Here is a tiny trained network, its code and every weight. The questions are about switching its units off for an input and a target symbol, where a switched-off unit gives its printed mean instead of its output.

import numpy as np


def w(rows, s, z=0):
    codes = np.array(rows[::2]) - 128.0
    scale = np.full(codes.shape[1], s)
    scale[-1] = z or s
    return codes * scale


def norm(h):
    return h / np.sqrt((h * h).mean(-1, keepdims=True) + 1e-5)


def f(y):
    return np.maximum(y, 0)


def softmax(a):
    e = np.exp(a - a.max(-1, keepdims=True))
    return e / e.sum(-1, keepdims=True)


def log_softmax(a):
    a = a - a.max(-1, keepdims=True)
    return a - np.log(np.exp(a).sum(-1, keepdims=True))


def net(x, mask):
    ids = ['ζθλξπτφψ'.index(c) for c in x.split()]
    T = len(ids)
    res = E[ids] + P[:T]
    r = norm(res)
    for j in range(3):
        rows = slice(3 * j, 3 * j + 3)
        q, k, v = (r @ M[0][rows].T for M in (Q, K, V))
        z = softmax(np.where(np.tri(T) > 0, q @ k.T / 3**0.5, -1e9)) @ v
        o = O[0][rows]
        res = res + np.where(mask[j], z, o[:, -1]) @ o[:, :-1]
    y = f(norm(res) @ A[0][:, :-1].T + A[0][:, -1])
    res = res + np.where(mask[3:15], y, B[0][:, -1]) @ B[0][:, :-1]
    return log_softmax(norm(res)[-1] @ U[:, :-1].T + U[:, -1])


Q, K, V, O, A, B = {}, {}, {}, {}, {}, {}
E = w([
[221,84,192,78],'ζ',
[183,87,139,113],'θ',
[190,102,155,93],'λ',
[201,107,131,106],'ξ',
[238,124,184,73],'π',
[191,76,160,57],'τ',
[220,14,116,130],'φ',
[254,82,119,136],'ψ',
],0.0089)
P = w([
[71,154,101,154],'0',
[164,100,169,6],'1',
[162,114,150,188],'2',
[249,109,62,206],'3',
[153,108,139,23],'4',
[138,112,151,188],'5',
[235,111,67,215],'6',
[145,143,123,55],'7',
[124,112,151,186],'8',
[250,111,80,202],'9',
[144,159,114,69],'10',
[109,110,147,184],'11',
[242,108,80,205],'12',
],0.015)
Q[0] = w([
[175,167,24,102],'H1',
[166,71,173,168],'H1',
[149,98,96,58],'H1',
[138,28,148,96],'H2',
[137,44,178,79],'H2',
[137,198,98,63],'H2',
[252,28,163,216],'H3',
[133,98,180,182],'H3',
[93,144,145,165],'H3',
],0.011)
K[0] = w([
[206,117,102,93],'H1',
[62,118,155,117],'H1',
[149,111,125,108],'H1',
[248,114,179,139],'H2',
[198,131,167,142],'H2',
[101,137,115,162],'H2',
[84,155,34,159],'H3',
[61,238,104,139],'H3',
[101,129,141,124],'H3',
],0.014)
V[0] = w([
[25,231,139,2],'H1',
[128,175,81,176],'H1',
[124,205,214,156],'H1',
[195,122,125,213],'H2',
[140,158,61,170],'H2',
[172,170,78,30],'H2',
[177,116,128,106],'H3',
[59,26,157,112],'H3',
[100,45,70,141],'H3',
],0.0096)
O[0] = w([
[18,171,107,134,37],'H1',
[138,81,77,217,71],'H1',
[120,220,83,198,74],'H1',
[132,166,2,163,253],'H2',
[191,167,195,160,105],'H2',
[108,170,122,99,157],'H2',
[196,143,34,115,136],'H3',
[156,119,243,128,109],'H3',
[54,163,178,99,206],'H3',
],0.0089,0.0062)
A[0] = w([
[137,59,66,138,12],'N1',
[79,139,120,4,146],'N2',
[196,164,164,84,223],'N3',
[101,58,109,102,97],'N4',
[55,162,148,56,68],'N5',
[52,68,166,84,209],'N6',
[86,194,80,31,171],'N7',
[102,64,130,144,31],'N8',
[165,146,93,90,119],'N9',
[189,127,153,200,2],'N10',
[164,124,128,129,104],'N11',
[197,97,101,158,126],'N12',
],0.012,0.0047)
B[0] = w([
[96,103,210,104,160],'N1',
[171,207,190,41,182],'N2',
[50,99,33,158,255],'N3',
[75,220,194,125,140],'N4',
[50,104,193,32,150],'N5',
[254,153,85,114,175],'N6',
[207,220,200,63,184],'N7',
[105,183,173,158,135],'N8',
[57,183,113,82,204],'N9',
[128,210,147,153,162],'N10',
[68,145,87,94,171],'N11',
[97,125,152,86,244],'N12',
],0.0086,0.0092)
U = w([
[151,157,191,15,57],'ζ',
[28,107,169,116,223],'θ',
[82,153,103,188,175],'λ',
[176,45,138,79,163],'ξ',
[121,251,95,114,1],'π',
[186,98,60,156,74],'τ',
[36,106,119,17,146],'φ',
[190,150,177,159,168],'ψ',
],0.014,0.0039)

Each question gives the input, a string of symbols that net reads in full, and the target symbol t.
The units are the heads (3 rows each of Q, K, V and O) and the neurons (one row each of A and B). Each row of codes is followed by its name. A weight is (code - 128) times the scale printed after its matrix; where a second scale follows, it is the last column's (O, A, B and U).
mask holds one flag per unit, heads first, then neurons. A switched-off unit (its flag False) gives its mean, the last column of its rows in O or B, instead of its output. The means were averaged over made-up inputs and are rounded, as every weight is.
A unit's drop is (log p(t) with every unit on - log p(t) with that unit switched off) / (log p(t) with every unit on - log p(t) with every unit switched off).
The circuit of an input: a set's keep is (log p(t) with only the set's units on - log p(t) with every unit switched off) / (log p(t) with every unit on - log p(t) with every unit switched off). Starting from the 12 units with the biggest drops (on a tie, the unit counted first), units are removed one at a time, each time the one whose removal leaves the highest keep (on an exact tie, the one counted first), for as long as the keep stays at least 0.8.
units of the circuit, in order: the units of the circuit, biggest drop first
unit that matters most: the unit with the biggest drop
k most important neurons: the k neurons with the biggest drops, biggest first
which heads matter: for each layer, one digit per head in row order, 1 if its drop is at least 0.15 and else 0, layers parted by /
drop when u is switched off: that unit's drop, to one decimal
input ζ ξ τ, target π: which heads matter : 101
input τ θ τ θ θ θ ξ π θ, target ζ: which heads matter : 100
input π ψ ψ ξ π ζ, target τ: which heads matter : 001
input φ ψ θ ζ ξ ζ φ λ τ λ, target φ: which heads matter : 001
input ζ ξ ψ ψ ζ ψ ψ ξ τ λ θ ξ, target π: units of the circuit, in order : H1, H3
input φ τ φ θ ζ λ ξ π ξ ξ φ π, target ξ: which heads matter : 101
input λ ψ ζ τ λ ψ ψ ψ ψ ζ, target τ: units of the circuit, in order : N2, N7
input ψ θ θ π ξ ξ λ π ψ, target φ: units of the circuit, in order : N1, N7
input ξ ζ ζ φ ψ ζ, target θ: which heads matter : 100
input λ ψ ζ ψ ψ ζ ψ φ ψ τ ψ ξ, target λ: unit that matters most : H1
input θ ψ π π ζ ξ, target ψ: 2 most important neurons : N3, N6
input ξ φ ψ π ψ ψ π λ ξ τ, target φ: units of the circuit, in order : H3, N6
input ζ θ φ ζ φ ζ, target π: which heads matter : 100
input π ψ θ ψ τ λ τ ψ τ λ ψ ψ, target τ: units of the circuit, in order : H3
input θ θ π π ξ φ ζ ψ λ ψ ξ ζ, target ψ: which heads matter : 101
input φ θ ζ, target ξ: which heads matter : 000
input ξ θ τ ξ ψ ξ ξ π λ λ ζ π, target θ: which heads matter : 100
input ξ ψ θ π τ τ ψ τ φ λ λ τ, target θ: 2 most important neurons : N7, N2
input ξ ζ ξ τ, target φ: 2 most important neurons : N12, N6
input ζ ψ θ ζ τ φ θ ψ ψ, target π: units of the circuit, in order : H1
input τ ξ θ φ θ ψ θ ψ ζ τ ψ λ π, target τ: 3 most important neurons : N3, N2, N7
input ψ τ ψ, target φ: which heads matter : 000
input ξ ξ λ ψ θ π π ζ ψ τ φ τ, target θ: which heads matter : 110
input θ π τ φ ψ θ ξ λ θ ξ λ φ, target ψ: 2 most important neurons : N6, N3
input τ φ τ τ ξ ζ λ φ π τ ξ φ, target ζ: 2 most important neurons : N6, N5
input π ξ ψ ζ ξ ξ ψ π ζ ξ ψ λ, target τ: drop when N4 is switched off : 0.0
input ζ ξ ξ, target π: drop when N2 is switched off : 0.1
